What each symbol does to the nodes:
from | α θ κ ω
j866 | j904 j825 j346 j270
j346 | j754 j860 j657 j825
j617 | j233 j803 j62 j198
j571 | j72 j689 j899 j574
j469 | j910 j933 j337 j947
j919 | j574 j52 j331 j222
j466 | j919 j417 j739 j693
j951 | j275 j96 j200 j678
j48 | j593 j466 j921 j607
j682 | j758 j302 j667 j887
j149 | j866 j562 j198 j40
j933 | j613 j923 j794 j376
j199 | j458 j222 j919 j437
j794 | j818 j572 j758 j923
j574 | j494 j712 j689 j532
j572 | j950 j686 j822 j804
j721 | j884 j868 j164 j510
j747 | j804 j61 j904 j411
j772 | j411 j424 j270 j822
j667 | j772 j554 j40 j302
j96 | j747 j270 j866 j772
j474 | j198 j342 j892 j733
j613 | j168 j843 j818 j973
j605 | j462 j411 j747 j881
j61 | j682 j284 j11 j200
j554 | j424 j370 j74 j754
j510 | j415 j818 j868 j613
j843 | j721 j365 j950 j337
j754 | j610 j644 j370 j11
j532 | j892 j143 j712 j593
j494 | j62 j753 j607 j892
j417 | j52 j884 j947 j737
j686 | j678 j667 j610 j682
j177 | j466 j168 j415 j472
j753 | j437 j899 j693 j571
j411 | j323 j200 j61 j951
j973 | j266 j337 j843 j469
j437 | j580 j48 j222 j72
j40 | j270 j74 j562 j554
j440 | j472 j973 j613 j366
j822 | j951 j610 j424 j686
j860 | j644 j62 j189 j617
j366 | j774 j469 j973 j739
j884 | j366 j444 j376 j415
j739 | j331 j947 j469 j417
j693 | j222 j737 j417 j899
j365 | j868 j758 j678 j794
j899 | j48 j177 j737 j689
j52 | j712 j366 j440 j921
j72 | j189 j607 j48 j494
j689 | j607 j472 j177 j712
j607 | j199 j693 j466 j753
j774 | j899 j910 j266 j331
j331 | j689 j440 j910 j52
j323 | j794 j887 j682 j275
j892 | j803 j571 j753 j342
j923 | j843 j804 j572 j462
j415 | j739 j751 j444 j168
j921 | j143 j739 j366 j466
j904 | j686 j11 j754 j61
j302 | j822 j754 j554 j904
j472 | j693 j266 j168 j774
j593 | j342 j919 j143 j199
j737 | j921 j415 j884 j177
j562 | j825 j779 j295 j74
j74 | j915 j474 j779 j370
j342 | j295 j574 j571 j458
j295 | j860 j494 j72 j779
j881 | j761 j951 j411 j950
j266 | j737 j510 j721 j910
j818 | j751 j950 j881 j843
j233 | j554 j657 j561 j346
j887 | j572 j904 j302 j747
j758 | j881 j822 j772 j572
j915 | j284 j198 j617 j149
j610 | j96 j40 j149 j667
j458 | j779 j532 j574 j580
j424 | j200 j149 j915 j610
j275 | j923 j747 j887 j605
j462 | j337 j323 j804 j761
j337 | j510 j794 j365 j933
j580 | j474 j593 j532 j189
j779 | j617 j892 j494 j474
j947 | j440 j376 j933 j884
j868 | j444 j881 j605 j818
j644 | j40 j561 j733 j233
j825 | j11 j617 j860 j915
j143 | j571 j331 j774 j919
j561 | j74 j580 j458 j657
j11 | j667 j233 j644 j284
j761 | j933 j275 j323 j164
j751 | j947 j164 j761 j721
j189 | j733 j199 j593 j62
j733 | j562 j458 j342 j561
j910 | j177 j613 j510 j440
j678 | j605 j772 j96 j758
j444 | j469 j761 j462 j751
j200 | j887 j866 j284 j96
j198 | j346 j295 j803 j562
j62 | j561 j437 j199 j803
j950 | j164 j678 j951 j365
j284 | j302 j346 j233 j866
j376 | j973 j462 j923 j444
j222 | j532 j921 j52 j48
j164 | j376 j605 j275 j868
j270 | j61 j915 j825 j424
j804 | j365 j682 j686 j323
j657 | j370 j189 j580 j860
j803 | j657 j72 j437 j295
j168 | j417 j721 j751 j266
j370 | j149 j733 j474 j644
j712 | j753 j774 j472 j143

The rows follow the links: the fewer symbols apart two nodes are, the more alike their rows tend to be.

Each row is also shifted at random along 5 hidden directions that mean nothing.

Name the node of each row.
13 -26 38 -2 -38 32 0 -11 -32 18 34 4 -2 -16 30 -32 -27 -33 35 23 -19 21 3 -47 8 31 -23 -18 -11 -20 7 16 39 -9 11 -7 18 24 17 -> j818
5 -22 16 -21 14 -22 -7 23 12 11 5 -1 -30 30 31 -25 3 43 -20 -6 0 -4 -54 45 11 -2 -3 -14 62 -19 -38 49 -7 -1 8 23 -11 27 12 -> j689
-49 24 -45 45 -8 20 6 -21 22 -9 -2 -28 14 23 -69 -24 25 -14 18 -4 -7 3 -7 -10 30 9 -1 5 -21 59 22 -45 26 18 2 5 -46 -8 9 -> j951
19 28 37 16 28 45 -7 -57 2 28 -29 19 -39 -41 21 24 11 -36 -22 -9 22 3 -11 -16 -24 -5 17 -4 5 -17 21 -14 64 -12 -21 -16 5 18 -22 -> j72
11 -8 -8 11 27 18 34 -56 17 2 -42 -6 -31 -31 24 19 22 1 -8 5 42 -29 -21 10 -13 17 -10 40 10 -24 4 -6 40 11 -8 -40 14 7 4 -> j189
-50 -27 41 -34 24 -32 26 -14 -27 -13 28 -4 16 -29 -3 -3 11 -36 -17 20 26 27 7 5 -22 -4 36 33 -1 -54 -37 4 6 -42 19 -23 34 -25 -3 -> j561
12 8 13 -7 0 40 -37 -4 20 -33 2 -18 9 2 27 12 -3 -10 18 -43 3 -9 13 -12 -6 2 -18 -17 -12 -29 20 -2 -14 -45 -34 12 18 4 -1 -> j417
-21 -18 24 -55 -35 12 -3 -2 35 -28 -9 0 46 42 -7 6 2 -29 5 20 -36 -21 19 -1 2 -16 6 -1 1 19 35 -33 -3 -4 41 -20 -12 7 1 -> j881
-46 -16 -35 6 4 -50 32 59 -21 5 -30 8 27 11 27 23 -30 23 1 5 -24 -27 25 17 -4 4 16 11 -40 50 -24 4 -40 34 -18 -17 11 -40 -15 -> j270
71 -7 -26 55 -43 18 13 9 -28 10 23 -17 5 5 6 -31 -12 19 43 15 -3 -5 20 -29 4 59 -29 -10 -48 -1 -8 21 12 12 -6 -2 6 11 20 -> j337
11 13 50 -60 14 13 -49 22 25 -40 29 -2 34 6 31 35 15 -5 14 -41 -16 -21 46 -11 -10 -31 -8 -21 8 -20 9 48 -48 -45 -25 18 27 13 4 -> j739
-8 31 -17 2 6 -47 -36 47 -16 -8 31 29 -21 -2 -43 14 24 3 13 -2 2 21 34 1 -38 -18 17 24 21 5 -35 29 -63 6 7 26 33 -26 -2 -> j74
10 -4 15 53 -20 28 -2 -83 0 32 11 -50 35 4 -34 -59 -19 -37 11 29 -15 18 -7 -20 24 83 -15 -3 -51 25 22 -48 30 -31 -34 -23 -25 3 28 -> j376
51 -28 -5 -19 16 -2 55 -37 4 -17 -24 -4 -13 -36 22 22 21 5 -12 13 53 -15 -15 15 -7 6 -1 56 18 -58 -16 4 30 3 24 -49 28 -2 8 -> j295
-26 28 21 3 -3 -10 -44 -27 -2 6 -44 37 -37 -34 -21 -11 -11 -48 -19 3 -19 9 -31 -13 -2 -31 4 17 45 43 16 -20 22 27 -4 -24 -1 -2 32 -> j915
-8 15 -7 8 4 10 -20 21 3 -29 9 -28 37 12 3 12 -16 30 -2 -36 5 -13 37 11 -12 -14 -11 -31 -51 -27 27 -14 -51 -35 -21 28 -6 -6 -30 -> j910
-69 -22 1 -1 -45 13 21 45 -36 -18 -2 11 3 26 35 -23 -47 7 14 6 -14 0 8 -8 -21 -12 2 -25 -39 -18 27 -20 27 3 42 3 2 13 -24 -> j365
-38 -1 -22 24 2 -21 -1 16 -45 -9 16 19 -34 -31 -29 -17 -9 -8 -8 -5 35 56 -8 1 -31 -10 24 14 -2 -40 -19 -15 2 -7 22 18 29 -28 -15 -> j198
13 -15 -19 18 -3 -39 42 40 -20 -6 -37 -3 40 -1 21 18 -20 -3 -3 5 -17 -34 26 12 -4 4 25 27 -58 36 -27 -12 -10 23 -12 -48 12 -44 -5 -> j866
48 23 21 -5 18 -10 -16 42 -19 29 18 16 0 6 7 18 12 11 -27 -8 4 0 32 22 -37 -22 43 -29 -22 -23 -34 26 -12 -25 6 24 1 5 -46 -> j571
-68 9 29 6 16 -33 -16 -11 6 12 22 -44 56 20 -34 -24 -12 32 -21 16 -23 -16 22 25 18 -6 -5 -43 -29 23 23 3 -63 -27 -23 21 -49 12 0 -> j469
-9 -31 45 -30 -50 29 17 12 -25 -27 12 3 43 10 30 -19 -27 -50 13 17 -17 1 21 -29 -19 1 17 -8 -46 -26 19 -23 50 -28 45 -30 17 2 -8 -> j794
38 43 48 -22 29 26 -30 -40 22 34 -7 27 -14 -23 2 38 22 -30 -23 -6 2 -1 18 -10 -28 -13 23 -8 16 -6 7 -1 21 -23 -18 -3 5 15 -25 -> j199
-52 -14 22 16 21 -15 -6 18 -4 10 9 -24 -10 38 22 -45 0 21 -16 -8 -10 -2 -38 50 -4 26 12 -15 7 -5 -49 33 0 -33 -17 10 -9 8 10 -> j899
69 12 10 -15 6 20 -11 -40 21 37 -18 16 -26 4 -6 7 -11 -6 -49 9 15 35 -42 21 -4 -16 24 -24 37 -33 4 -41 26 -18 10 20 -16 16 -41 -> j753
6 -34 -38 -27 -6 -21 39 10 -3 8 -44 28 -9 -10 33 30 -41 15 -10 11 -2 2 -25 0 27 -11 -10 12 23 18 10 -22 -1 55 8 -20 11 -17 -10 -> j424
63 -16 -16 48 -13 -10 48 17 -48 -21 -54 -5 13 -32 26 -5 -27 -22 -9 -3 8 -31 -3 0 -4 -8 25 36 -70 6 -16 -27 57 29 11 -75 11 -37 8 -> j11
4 -5 -57 60 -2 17 54 33 -60 -6 39 -15 10 -24 -20 -5 6 -16 34 -19 22 30 22 -47 23 22 17 2 -86 0 -29 -6 48 9 0 0 6 -45 -21 -> j822
-81 5 27 -2 13 -6 -12 -3 -9 3 8 -20 22 -3 -2 -15 -39 32 -30 -10 0 8 2 17 14 -35 -12 -53 -7 -19 50 -20 -34 -21 -4 37 -37 24 -22 -> j415
48 10 -35 14 2 4 -6 -7 14 42 -23 13 -41 24 -1 -4 -18 43 -47 7 26 27 -46 42 -15 -2 12 -26 27 -22 3 -38 0 4 17 39 -19 11 -53 -> j607
7 8 45 -50 9 25 -39 -31 33 -26 6 -13 36 0 8 21 -8 -20 -12 -22 -4 7 15 -11 7 -30 -13 -21 13 -31 48 -21 -29 -46 -17 7 1 9 -7 -> j440
-17 4 -114 82 -16 37 30 -16 -8 13 -8 -8 -44 -4 -45 -12 -20 21 22 -8 29 52 -41 -31 44 37 -28 -9 -8 30 37 -72 40 45 -9 39 -22 -29 -24 -> j686
43 32 14 29 26 41 -1 -61 18 15 -31 -6 -2 -29 -1 28 29 -42 -14 -2 20 -24 18 -6 -31 26 21 20 -38 -1 1 -25 47 -28 -37 -37 7 -5 -16 -> j494
-9 10 -38 16 1 24 9 -24 10 0 25 -7 10 -4 -60 2 26 -37 28 -6 -5 29 -2 -41 44 15 -5 5 1 40 6 -30 22 9 -12 8 -19 -21 13 -> j682
-32 -8 6 37 13 4 -13 16 3 -8 1 -33 -18 32 31 -35 0 18 10 -31 -4 -8 -31 31 -5 38 -6 -4 -4 -9 -35 35 8 -28 -33 2 6 6 16 -> j921
39 -5 -48 6 -65 17 -2 25 32 -17 -6 -15 45 69 -9 7 -6 3 42 20 -30 -22 56 -5 -37 53 -4 3 -63 22 14 -41 -39 -9 8 -5 12 -19 -17 -> j923
6 5 -21 11 -17 13 25 8 8 -34 -2 -19 16 8 -37 -20 30 -4 13 -2 4 -21 -2 -8 26 -27 -2 9 -15 27 22 -15 42 32 41 -18 -41 4 18 -> j758
-22 -8 5 -12 35 -11 28 -47 36 -4 -20 -24 24 -6 -6 26 38 -12 -5 21 15 -29 13 28 -20 34 14 54 -6 -5 -18 -6 -7 -23 -22 -42 21 -14 5 -> j803
25 -8 -25 50 -15 -3 22 0 -37 -7 -69 25 -48 -39 25 -20 -44 -6 -23 -1 16 -6 -52 -1 3 -25 0 26 -2 13 14 -38 64 62 20 -44 0 -13 15 -> j554
32 19 -14 13 -10 -3 -27 -17 -12 -9 -1 27 -35 -31 -45 -9 3 -41 -6 2 20 47 -12 -19 -22 -17 12 30 30 -17 1 -31 12 6 15 -2 18 -22 7 -> j370
75 14 -16 47 20 42 34 -39 0 1 -41 -6 -22 -39 26 26 24 -11 -3 -13 41 -38 8 1 -21 26 7 37 -39 -24 0 -9 63 -2 -11 -50 15 0 -4 -> j342
-116 -30 -30 -14 11 -18 26 -6 -6 34 -37 29 -11 1 21 20 -58 7 -18 18 -13 34 -39 0 24 5 -8 -16 32 40 27 -49 -10 34 -14 11 1 -20 -26 -> j610

In each set, the symbols that take the first to the second take the third to the fourth, perhaps in another order. Give the fourth.
Answers are names.
-24 -23 58 -60 -40 31 -10 -17 7 -10 21 14 41 19 11 -4 -24 -65 16 30 -37 9 22 -31 -10 8 4 -10 -13 -7 28 -27 19 -36 29 -22 17 10 4
to -49 -16 54 -68 -17 -12 10 52 -20 -35 20 26 17 3 29 -3 6 -1 6 3 -23 -32 11 -9 7 -74 4 -15 25 -3 14 41 21 27 69 -3 -20 36 14
as 11 44 -22 32 -2 -46 -41 64 -26 -12 8 32 -23 -9 -34 5 21 8 19 -13 -12 -7 35 0 -41 -23 20 25 -3 25 -39 42 -48 26 -2 10 22 -22 10
to j617

19 -25 -52 -18 -7 15 38 -12 -11 14 10 17 -5 -18 -1 34 -13 -15 18 2 10 50 -14 -45 44 10 -9 2 14 10 1 -31 16 27 2 11 12 -27 -16
to -50 -15 23 -31 8 -25 -1 -15 9 10 -49 25 3 -15 13 16 -24 -30 -23 19 -30 -11 -27 3 16 -21 3 18 36 53 14 -24 0 30 -8 -37 1 -12 17
as -26 -3 -8 44 9 14 -14 -16 25 0 -10 -52 0 46 4 -44 2 1 0 -20 -3 -6 -36 38 -5 63 4 3 -20 7 -31 -5 5 -42 -42 -2 -6 -12 15
to j739

67 26 -13 -4 -8 35 -37 -40 71 -32 -6 -49 74 37 -33 27 11 -18 3 -22 -9 -17 45 6 -9 24 -6 -3 -51 0 40 -63 -64 -70 -46 -3 3 -31 -13
to -11 -17 59 -6 26 -22 6 35 -49 20 28 2 -3 2 25 -29 -13 -1 -43 -6 7 17 -15 30 -14 -23 49 -29 -9 -49 -54 35 26 -44 22 10 -13 7 -28
as 66 -23 -8 -4 -58 38 2 -8 1 -1 9 8 5 12 22 -8 -22 -16 39 17 -14 12 17 -40 -2 41 -27 -5 -23 -15 17 -15 21 0 17 -2 22 8 4
to j266

-63 23 39 32 13 -26 -23 16 -44 -1 -20 17 -6 -34 -5 -25 -10 -47 -10 -7 -24 -9 -1 -14 -20 -25 33 16 -27 37 -16 -1 27 7 -16 -39 2 -23 24
to -21 5 -9 29 28 9 25 -61 28 7 -37 -27 8 -9 -4 21 29 -13 -10 14 25 -33 6 26 -27 51 9 46 -27 6 -6 -25 16 -19 -34 -47 9 -17 1
as 18 2 44 9 -4 -4 -8 -38 8 24 45 -39 54 5 -29 -33 10 -19 16 30 -35 -14 29 -15 26 45 -10 -11 -34 23 -10 20 -14 -30 -29 -15 -19 8 42
to j758

54 -38 -23 -38 -9 4 48 -29 7 4 -11 7 30 -17 8 35 -27 -40 -2 19 8 31 -9 -29 40 12 4 19 -3 3 2 -54 22 9 5 -32 24 -44 -9
to 12 -24 1 -30 12 -6 32 34 -38 -3 56 7 34 -27 -1 25 16 -44 30 -9 -5 25 36 -55 33 -3 16 4 -29 6 -38 24 14 -4 1 -1 23 -33 -8
as -6 20 -5 11 19 -32 -21 31 24 36 9 -11 15 57 -25 1 8 32 -31 5 -15 5 11 53 -33 15 43 -30 -12 12 -39 0 -58 -35 -13 38 -19 -9 -44
to j574

-27 -22 -11 22 -57 31 13 27 -34 -6 2 2 3 22 29 -26 -48 -4 29 12 -13 14 17 -24 -26 36 -3 -25 -60 -12 20 -30 30 -8 23 1 20 -2 -17
to -131 -11 2 0 -34 -5 -3 46 -9 -12 -3 2 18 47 4 -15 -32 9 10 11 -30 -6 19 13 -29 -1 5 -34 -35 23 29 -23 -15 0 23 16 -8 1 -25
as -17 5 2 -3 -17 9 11 -7 23 -35 1 -22 41 26 -48 -21 27 -28 10 3 -19 -26 8 -3 20 -22 14 14 -23 39 20 -27 27 7 29 -26 -42 -2 16
to j411

-15 -27 19 -2 15 -3 3 1 -7 16 -6 -6 -46 14 38 -43 -19 28 -31 -4 11 15 -80 41 17 1 -4 -22 57 -34 -24 25 29 -5 17 15 -14 32 7
to -20 10 -18 6 16 -43 -18 54 5 37 10 2 -9 55 -3 -4 0 65 -24 -1 -10 1 -5 59 -23 0 27 -32 10 3 -47 33 -63 -12 0 55 -18 5 -37
as -14 -17 25 -19 -45 22 -3 17 -14 2 26 9 16 16 26 -6 -24 -25 34 17 -34 6 27 -33 -17 29 -7 -15 -28 -6 9 8 7 -16 16 3 26 11 1
to j843

72 -8 -6 18 -23 -1 7 12 -14 15 30 -15 5 4 7 -27 3 45 29 18 -14 -19 14 -14 19 28 -39 -13 -5 5 -14 54 -12 23 -1 13 -9 28 37
to 23 3 53 -34 -9 -13 -24 -12 12 27 55 -9 46 13 -14 -12 23 -16 36 30 -50 -15 43 -27 14 31 -24 -11 11 36 -16 65 -39 -14 -22 4 0 26 43
as 4 3 -5 13 -8 80 -36 -84 47 -24 -37 -26 -21 -1 16 -14 -27 -39 -3 -30 23 30 -52 -15 11 26 -40 -11 19 -25 69 -79 40 -46 -38 0 12 6 2
to j417

-37 -37 16 -27 12 -12 48 10 -39 13 14 9 41 -25 21 20 -28 -51 4 11 -11 27 16 -30 25 4 28 1 -36 4 -23 -18 20 -14 -4 -26 23 -43 -19
to 18 -40 -46 -6 -8 -13 63 34 -44 3 -20 23 -9 -25 47 28 -41 14 2 0 15 18 -11 -17 30 -7 -4 0 -17 -13 -10 -11 23 46 22 -12 23 -30 -24
as -88 -4 61 -31 37 -45 -25 32 -12 38 31 4 -4 29 11 -23 -3 17 -35 7 -22 12 -22 48 -11 -18 35 -46 36 -6 -48 48 -31 -35 0 37 -19 23 -18
to j143

-65 4 47 -8 14 -25 -14 -33 -3 11 -45 17 10 -21 -3 -7 -23 -63 -26 16 -36 -12 -21 2 5 -18 23 19 8 59 11 -30 20 10 -16 -55 -4 -17 26
to -10 -11 5 -68 2 -36 -8 -35 70 14 -51 22 33 18 -11 48 -5 -28 -13 32 -44 -22 -11 9 24 -4 -2 31 60 81 14 -35 -49 27 -20 -31 5 -19 19
as -3 -31 -28 -18 14 -10 45 -32 12 -11 -26 1 -31 -25 12 15 7 20 -17 15 50 7 -34 23 -4 9 -10 44 38 -44 -1 -10 17 9 23 -17 19 2 -5
to j561

13 6 29 11 16 -1 -9 -10 -6 34 4 -6 8 12 -9 -13 -6 -19 -44 5 8 25 -16 30 -22 0 45 -27 -22 -23 -28 -22 14 -53 6 7 -15 -5 -47
to 21 34 21 -33 24 4 -35 -2 18 43 -2 43 -45 -8 10 39 15 15 -27 0 -1 10 -1 7 -23 -32 11 -30 57 -6 5 25 -17 6 -3 41 -1 33 -39
as 3 39 -53 68 16 24 8 -15 17 27 -50 1 -49 -7 10 29 16 43 4 -17 31 -30 7 14 -40 32 -8 13 -22 14 13 -5 5 26 -32 6 1 6 -31
to j189

-36 -12 -20 -16 24 -25 25 -28 27 3 -21 -6 -8 -5 0 25 28 26 -7 17 29 -16 1 33 -20 20 -5 40 30 -14 -16 9 -23 2 -6 -13 19 1 2
to -2 36 69 -25 38 14 -29 -15 -4 45 11 27 -9 -25 11 32 18 -37 -30 -9 -4 4 24 -6 -30 -27 39 -26 2 -10 -12 20 17 -37 -11 1 2 15 -29
as -35 0 -117 42 -10 21 22 -7 15 26 -5 11 -40 14 -35 11 -18 35 28 -2 12 61 -33 -26 41 35 -33 -15 21 42 35 -56 -12 51 -16 55 -8 -24 -27
to j11

-40 21 -22 17 33 14 2 -58 40 27 -49 4 -44 -14 10 30 19 22 -10 2 21 -27 -15 18 -20 22 -19 20 31 13 22 -5 2 19 -37 -6 4 15 -5
to 60 -16 -2 27 6 -11 13 20 -4 8 0 -29 7 33 4 -32 5 21 -25 -3 14 -6 -25 53 -10 24 32 -2 -23 -34 -52 4 9 -30 10 -3 -14 -11 -14
as -35 -29 -5 -22 12 -33 32 31 -62 -11 20 37 -59 -49 28 -4 -12 31 -16 3 56 44 -29 2 -13 -39 5 14 49 -77 -23 32 17 18 52 19 38 6 -9
to j199

-11 22 14 -9 11 23 -51 6 44 -33 16 -25 30 30 9 18 13 -7 25 -43 -23 -21 42 1 -16 21 -13 -8 -17 7 3 14 -55 -52 -57 15 22 -5 10
to 12 -22 82 25 6 6 26 -44 -59 12 39 -46 46 -41 -2 -64 -18 -44 -13 16 4 6 -5 -23 31 7 6 -24 -56 -32 -2 8 61 -37 6 -39 -33 17 35
as 77 -4 -19 4 -8 36 -17 23 15 -37 -7 -9 -42 7 55 1 14 40 28 -43 15 -23 -23 5 4 9 -39 5 31 -34 -9 51 3 7 -16 12 24 25 24
to j973

